Here is a tiny trained network, its code and every weight. The questions are about switching its units off for an input and a target symbol, where a switched-off unit gives its printed mean instead of its output.

import numpy as np


def w(rows, s, z=0):
    codes = np.array(rows[::2]) - 128.0
    scale = np.full(codes.shape[1], s)
    scale[-1] = z or s
    return codes * scale


def norm(h):
    return h / np.sqrt((h * h).mean(-1, keepdims=True) + 1e-5)


def softmax(a):
    e = np.exp(a - a.max(-1, keepdims=True))
    return e / e.sum(-1, keepdims=True)


def log_softmax(a):
    a = a - a.max(-1, keepdims=True)
    return a - np.log(np.exp(a).sum(-1, keepdims=True))


def net(x, mask):
    ids = ['αβγεζηθλμπστω'.index(c) for c in x.split()]
    T = len(ids)
    res = E[ids] + P[:T]
    u = 0
    for l in range(3):
        r = norm(res)
        for j in range(3):
            rows = slice(2 * j, 2 * j + 2)
            q, k, v = (r @ M[l][rows].T for M in (Q, K, V))
            z = softmax(np.where(np.tri(T) > 0, q @ k.T / 2**0.5, -1e9)) @ v
            o = O[l][rows]
            res = res + np.where(mask[u + j], z, o[:, -1]) @ o[:, :-1]
        u += 3
    return log_softmax(norm(res)[-1] @ U[:, :-1].T + U[:, -1])


Q, K, V, O = {}, {}, {}, {}
E = w([
[127,122,117,118,84,101,111,146,164,125,134,114],'α',
[108,107,127,153,134,125,102,107,135,110,135,171],'β',
[109,110,146,122,159,104,101,103,164,131,154,154],'γ',
[113,126,108,115,102,134,93,119,135,106,129,126],'ε',
[150,91,97,128,125,116,106,111,151,126,129,150],'ζ',
[133,255,41,124,154,143,222,135,115,131,88,179],'η',
[159,89,151,117,103,213,153,133,149,181,167,159],'θ',
[120,119,121,133,88,104,112,145,102,131,163,157],'λ',
[79,129,161,140,110,128,116,149,157,108,129,128],'μ',
[128,125,137,130,125,127,101,164,164,109,129,155],'π',
[134,109,126,149,91,155,125,142,159,123,114,140],'σ',
[106,100,117,142,112,109,115,87,153,131,131,120],'τ',
[130,99,148,164,116,85,136,150,166,131,131,157],'ω',
],0.022)
P = w([
[150,108,165,152,215,163,35,155,74,111,107,11],'0',
[54,150,63,104,45,102,83,115,142,171,141,183],'1',
[24,113,32,97,93,130,116,146,149,140,180,153],'2',
[185,193,131,148,55,112,150,92,101,56,232,135],'3',
[157,173,166,85,3,75,69,73,131,142,80,207],'4',
[28,75,69,43,79,88,142,136,140,139,88,212],'5',
[155,222,71,178,126,168,167,124,125,92,255,98],'6',
[182,143,187,93,20,87,164,88,130,62,110,198],'7',
[93,53,35,110,40,48,194,121,162,118,88,226],'8',
],0.0089)
Q[0] = w([
[89,117,142,98,130,122,81,139,118,211,49,150],'0.h0',
[30,116,2,123,151,143,180,166,176,125,188,155],'0.h0',
[115,61,190,70,36,105,64,98,152,138,89,204],'0.h1',
[34,123,54,95,158,137,124,174,149,219,84,159],'0.h1',
[144,201,93,166,171,144,193,135,122,106,189,72],'0.h2',
[224,134,205,163,101,129,95,74,124,45,165,101],'0.h2',
],0.013)
K[0] = w([
[128,94,111,154,135,143,124,142,151,79,212,95],'0.h0',
[171,253,108,184,165,131,151,113,116,156,117,106],'0.h0',
[110,184,71,116,172,128,218,131,126,114,121,135],'0.h1',
[155,126,117,191,163,154,118,139,133,83,194,69],'0.h1',
[147,144,167,150,109,125,72,117,118,165,92,125],'0.h2',
[101,116,131,70,109,112,143,119,133,148,70,181],'0.h2',
],0.019)
V[0] = w([
[46,148,146,160,206,100,93,8,99,50,135,181],'0.h0',
[133,137,194,183,202,30,149,229,174,169,174,226],'0.h0',
[216,55,76,116,182,64,155,87,112,197,165,105],'0.h1',
[58,147,211,61,112,104,137,83,111,181,189,35],'0.h1',
[98,143,146,67,148,170,117,178,2,99,168,162],'0.h2',
[101,79,160,251,92,151,211,111,54,146,100,116],'0.h2',
],0.01)
O[0] = w([
[181,109,11,241,66,153,147,68,211,130,121,70,188],'0.h0',
[89,184,176,70,78,121,129,62,99,234,213,2,66],'0.h0',
[92,129,158,237,167,232,133,28,6,106,96,112,66],'0.h1',
[168,45,156,22,54,98,248,28,109,29,121,63,54],'0.h1',
[187,93,80,139,219,96,170,125,138,190,193,54,30],'0.h2',
[233,216,110,96,176,148,56,24,147,14,197,146,3],'0.h2',
],0.0097,0.0058)
Q[1] = w([
[141,239,126,87,211,134,207,87,123,129,56,149],'1.h0',
[139,110,169,157,200,192,135,44,87,46,75,99],'1.h0',
[83,254,21,167,94,131,160,119,194,165,125,206],'1.h1',
[30,204,85,91,159,119,183,154,130,146,117,151],'1.h1',
[168,69,217,166,191,139,83,153,90,52,138,56],'1.h2',
[221,83,203,93,174,99,22,114,54,90,103,99],'1.h2',
],0.0091)
K[1] = w([
[220,71,141,135,243,176,80,187,50,138,134,66],'1.h0',
[87,19,152,168,109,141,45,85,157,90,168,119],'1.h0',
[170,143,122,139,224,120,173,103,113,137,36,40],'1.h1',
[188,124,176,142,135,97,132,156,132,147,16,26],'1.h1',
[155,71,175,100,64,226,99,100,173,218,180,233],'1.h2',
[154,89,127,114,92,232,171,127,170,157,255,208],'1.h2',
],0.009)
V[1] = w([
[125,182,111,128,109,83,132,167,141,137,142,148],'1.h0',
[109,176,94,109,147,128,195,101,126,137,97,149],'1.h0',
[107,167,145,108,122,116,184,131,144,137,107,131],'1.h1',
[136,181,74,118,116,116,174,146,71,111,120,143],'1.h1',
[94,144,132,164,158,5,66,101,130,78,106,66],'1.h2',
[142,204,107,94,114,138,224,102,135,153,120,159],'1.h2',
],0.015)
O[1] = w([
[118,139,146,121,149,91,126,78,107,144,97,99,255],'1.h0',
[120,109,187,110,108,150,152,70,136,67,93,105,159],'1.h0',
[103,138,107,61,187,145,105,119,114,126,157,134,81],'1.h1',
[34,119,122,118,176,90,150,120,57,117,82,126,111],'1.h1',
[144,158,96,75,94,181,111,118,102,139,4,77,129],'1.h2',
[88,137,128,190,193,195,166,156,133,80,163,110,3],'1.h2',
],0.019,0.0052)
Q[2] = w([
[97,63,120,190,139,189,135,229,110,111,189,86],'2.h0',
[125,131,71,58,79,58,89,144,76,157,131,183],'2.h0',
[112,50,87,108,122,110,98,179,65,148,149,77],'2.h1',
[41,176,119,88,169,106,200,87,113,145,84,132],'2.h1',
[162,109,57,112,108,198,130,158,115,124,153,117],'2.h2',
[23,150,131,150,169,117,222,67,248,127,104,177],'2.h2',
],0.011)
K[2] = w([
[78,21,169,167,112,126,65,208,170,132,163,77],'2.h0',
[41,205,109,142,145,86,254,125,167,177,93,185],'2.h0',
[113,111,174,78,122,86,153,126,68,103,111,44],'2.h1',
[62,191,53,139,170,126,213,124,149,179,99,185],'2.h1',
[169,82,206,177,126,107,65,106,98,93,90,39],'2.h2',
[149,174,43,133,177,141,249,168,96,83,131,175],'2.h2',
],0.0098)
V[2] = w([
[70,135,4,129,167,165,168,119,93,150,124,79],'2.h0',
[133,128,198,101,78,113,124,86,114,108,67,48],'2.h0',
[142,63,207,143,105,139,16,138,165,128,114,116],'2.h1',
[119,159,146,164,231,183,73,151,206,77,104,135],'2.h1',
[131,67,190,177,211,156,96,160,187,141,103,73],'2.h2',
[135,165,191,105,156,120,193,93,165,101,95,104],'2.h2',
],0.012)
O[2] = w([
[149,84,193,185,102,29,89,127,42,236,130,170,38],'2.h0',
[117,128,106,30,158,123,94,197,67,65,158,217,186],'2.h0',
[45,126,182,136,83,209,88,108,9,110,166,97,191],'2.h1',
[95,220,68,112,49,103,83,174,125,132,139,169,1],'2.h1',
[30,80,163,32,81,68,146,198,182,188,116,57,24],'2.h2',
[170,130,110,55,11,138,187,28,148,152,214,68,44],'2.h2',
],0.011,0.0082)
U = w([
[56,106,174,17,157,152,168,133,63,99,52,140,79],'α',
[218,189,87,181,89,105,77,61,198,173,116,119,82],'β',
[100,88,156,116,52,171,195,88,107,142,113,32,202],'γ',
[158,78,78,111,158,96,202,206,199,129,33,161,9],'ε',
[88,149,194,228,140,177,125,120,77,168,54,148,46],'ζ',
[84,175,89,116,187,145,179,114,146,102,82,65,160],'η',
[120,88,140,141,111,100,117,171,120,85,254,133,235],'θ',
[236,118,158,121,221,135,141,61,92,146,96,116,146],'λ',
[174,114,103,6,67,98,117,110,216,120,165,132,154],'μ',
[61,132,80,71,87,77,132,180,95,234,147,130,255],'π',
[149,213,97,58,143,125,51,184,176,114,113,209,38],'σ',
[185,148,137,133,43,158,157,62,115,15,108,189,82],'τ',
[137,203,128,46,81,171,114,55,69,161,163,139,242],'ω',
],0.0081,0.0041)

Each question gives the input, a string of symbols that net reads in full, and the target symbol t.
The units are the heads (2 rows each of Q, K, V and O). Each row of codes is followed by its name. A weight is (code - 128) times the scale printed after its matrix; where a second scale follows, it is the last column's (O and U).
mask holds one flag per head, layer by layer. A switched-off head (its flag False) gives its mean, the last column of its rows in O, instead of its output. The means were averaged over made-up inputs and are rounded, as every weight is.
A unit's drop is (log p(t) with every unit on - log p(t) with that unit switched off) / (log p(t) with every unit on - log p(t) with every unit switched off).
The circuit of an input: a set's keep is (log p(t) with only the set's units on - log p(t) with every unit switched off) / (log p(t) with every unit on - log p(t) with every unit switched off). Starting from all 9 units, units are removed one at a time, each time the one whose removal leaves the highest keep (on an exact tie, the one counted first), for as long as the keep stays at least 0.8.
circuit, biggest first: the units of the circuit, biggest drop first
most important unit: the unit with the biggest drop
heads that matter: for each layer, one digit per head in row order, 1 if its drop is at least 0.15 and else 0, layers parted by /
input τ μ π ε τ, target π: heads that matter => 111 / 000 / 000
input θ ε σ λ β λ σ α, target λ: most important unit => 0.h2
input ζ τ ε τ ω ζ γ, target ω: heads that matter => 100 / 000 / 000
input θ η η τ, target η: circuit, biggest first => [1.h2, 1.h1, 2.h0]
input ε η α ε τ β β ε, target α: heads that matter => 100 / 110 / 100
input ε ε ε μ τ τ α μ ε, target α: heads that matter => 100 / 000 / 000
input σ β τ θ σ τ η, target β: circuit, biggest first => [0.h1, 2.h0]
input τ ω ζ τ σ γ π ω σ, target π: circuit, biggest first => [0.h1, 0.h0]
input ε γ α, target ε: circuit, biggest first => [0.h0, 0.h2]
input ε ζ γ γ θ λ η, target α: circuit, biggest first => [1.h0, 2.h0, 0.h2]
input β ε ε, target β: heads that matter => 100 / 000 / 000
input τ τ σ ζ ω β ε θ η, target τ: circuit, biggest first => [0.h1, 0.h2]
input γ γ β γ ζ β, target γ: circuit, biggest first => [0.h0, 0.h1]
input ε η α α α τ γ σ, target α: most important unit => 1.h0
input τ γ ε σ μ ε ε τ ε, target ε: heads that matter => 111 / 000 / 000
input π σ τ σ ε τ α η, target μ: heads that matter => 011 / 101 / 011
input μ θ ε ω ζ θ, target ω: circuit, biggest first => [0.h0, 0.h2]
input β η τ β σ ζ, target γ: heads that matter => 100 / 101 / 001
input ε ζ θ ζ ω ε ζ λ θ, target ζ: heads that matter => 010 / 000 / 000
input ω ζ θ, target ω: most important unit => 0.h0
input η π τ ε λ, target π: circuit, biggest first => [2.h1, 2.h0, 1.h1]
input μ λ ζ τ ε, target ζ: heads that matter => 011 / 000 / 000
input τ ζ ε α μ τ τ, target μ: heads that matter => 010 / 000 / 000
input γ ε τ σ π, target τ: heads that matter => 110 / 000 / 000
input ε γ ε η σ σ σ ε ζ, target α: heads that matter => 100 / 110 / 000
